Below is a small trained network, with its code and all its weights. Each question gives an input and a class and asks what happens when units are switched off, that is, made to give their printed mean instead of their output.

import numpy as np


def w(rows, s, z=0):
    codes = np.array(rows[::2]) - 128.0
    scale = np.full(codes.shape[1], s)
    scale[-1] = z or s
    return codes * scale


def f(y):
    return np.maximum(y, 0)


def log_softmax(a):
    a = a - a.max(-1, keepdims=True)
    return a - np.log(np.exp(a).sum(-1, keepdims=True))


def net(x, mask):
    res = np.array(x, float).reshape(1, 2) / 4 @ E
    y = f(res @ A[0][:, :-1].T + A[0][:, -1])
    res = res + np.where(mask, y, B[0][:, -1]) @ B[0][:, :-1]
    return log_softmax(res[-1] @ U[:, :-1].T + U[:, -1])


A, B = {}, {}
E = w([
[162,173,164,79,153,157,178,239,138],'x0',
[94,142,134,29,88,101,52,170,247],'x1',
],0.012)
A[0] = w([
[168,246,190,117,162,154,190,236,144,76],'N1',
[231,115,199,189,144,122,139,92,54,153],'N2',
[68,144,158,100,78,76,70,146,204,106],'N3',
[181,123,134,210,176,189,155,121,48,89],'N4',
[71,75,2,206,145,86,79,68,173,88],'N5',
[144,138,161,140,177,176,106,198,130,178],'N6',
[135,53,83,139,203,143,211,137,76,96],'N7',
[110,81,54,132,37,100,60,47,104,68],'N8',
[193,172,125,98,142,165,178,220,123,99],'N9',
[150,107,122,172,153,164,160,89,64,92],'N10',
[104,175,147,130,95,153,158,103,136,245],'N11',
[50,93,86,111,86,98,151,68,111,199],'N12',
[204,129,139,205,176,180,183,103,73,142],'N13',
[134,173,131,96,59,113,81,142,231,76],'N14',
[165,193,108,113,158,179,167,165,150,190],'N15',
],0.0089,0.012)
B[0] = w([
[88,228,117,216,37,124,238,75,83,206],'N1',
[115,132,175,112,128,117,97,178,170,235],'N2',
[181,154,211,41,114,223,132,230,165,236],'N3',
[169,93,162,85,120,178,159,157,165,222],'N4',
[84,239,132,203,89,129,231,60,103,228],'N5',
[94,111,110,148,117,83,101,92,79,194],'N6',
[136,129,196,93,105,171,164,173,196,192],'N7',
[155,239,137,189,80,174,200,48,132,215],'N8',
[56,179,78,185,52,127,195,74,98,189],'N9',
[140,151,196,92,106,181,154,107,185,200],'N10',
[52,2,158,99,218,34,2,112,132,244],'N11',
[66,115,84,185,106,3,85,76,94,242],'N12',
[108,115,175,70,119,128,140,158,154,246],'N13',
[188,145,231,134,87,165,169,157,192,221],'N14',
[76,145,83,149,116,46,58,69,46,207],'N15',
],0.0091,0.012)
U = w([
[110,171,111,240,96,152,179,73,84,56],'0',
[145,123,174,16,113,254,145,183,204,100],'1',
[92,62,117,124,144,60,13,111,87,254],'2',
[180,85,89,131,164,234,127,159,79,92],'3',
[193,104,86,147,185,175,133,161,94,86],'4',
[138,106,59,127,184,232,114,145,125,95],'5',
],0.018,0.011)

Each question gives the input, the list of numbers given to net, and the class t.
The units are the neurons (one row each of A and B). Each row of codes is followed by its name. A weight is (code - 128) times the scale printed after its matrix; where a second scale follows, it is the last column's (A, B and U).
mask holds one flag per neuron, in row order. A switched-off neuron (its flag False) gives its mean, the last column of its row in B, instead of its output. The means were averaged over made-up inputs and are rounded, as every weight is.
A unit's drop is (log p(t) with every unit on - log p(t) with that unit switched off) / (log p(t) with every unit on - log p(t) with every unit switched off).
The circuit of an input: a set's keep is (log p(t) with only the set's units on - log p(t) with every unit switched off) / (log p(t) with every unit on - log p(t) with every unit switched off). Starting from the 12 units with the biggest drops (on a tie, the unit counted first), units are removed one at a time, each time the one whose removal leaves the highest keep (on an exact tie, the one counted first), for as long as the keep stays at least 0.8.
circuit, biggest first: the units of the circuit, biggest drop first
k most important neurons: the k neurons with the biggest drops, biggest first
drop of u: that unit's drop, to one decimal
input [-3,-1], class 2: circuit, biggest first => (N1)
input [6,-8], class 1: 3 most important neurons => (N4, N13, N7)
input [-5,5], class 0: 3 most important neurons => (N5, N12, N8)
input [1,-3], class 2: 2 most important neurons => (N3, N14)
input [4,-1], class 0: 2 most important neurons => (N1, N9)
input [7,-8], class 1: 2 most important neurons => (N4, N13)
input [4,2], class 0: 2 most important neurons => (N1, N9)
input [-3,-3], class 2: 2 most important neurons => (N3, N1)
input [-8,8], class 0: drop of N12 => 1.2
input [-1,-8], class 1: drop of N12 => 0.0
input [5,5], class 0: drop of N13 => 0.1
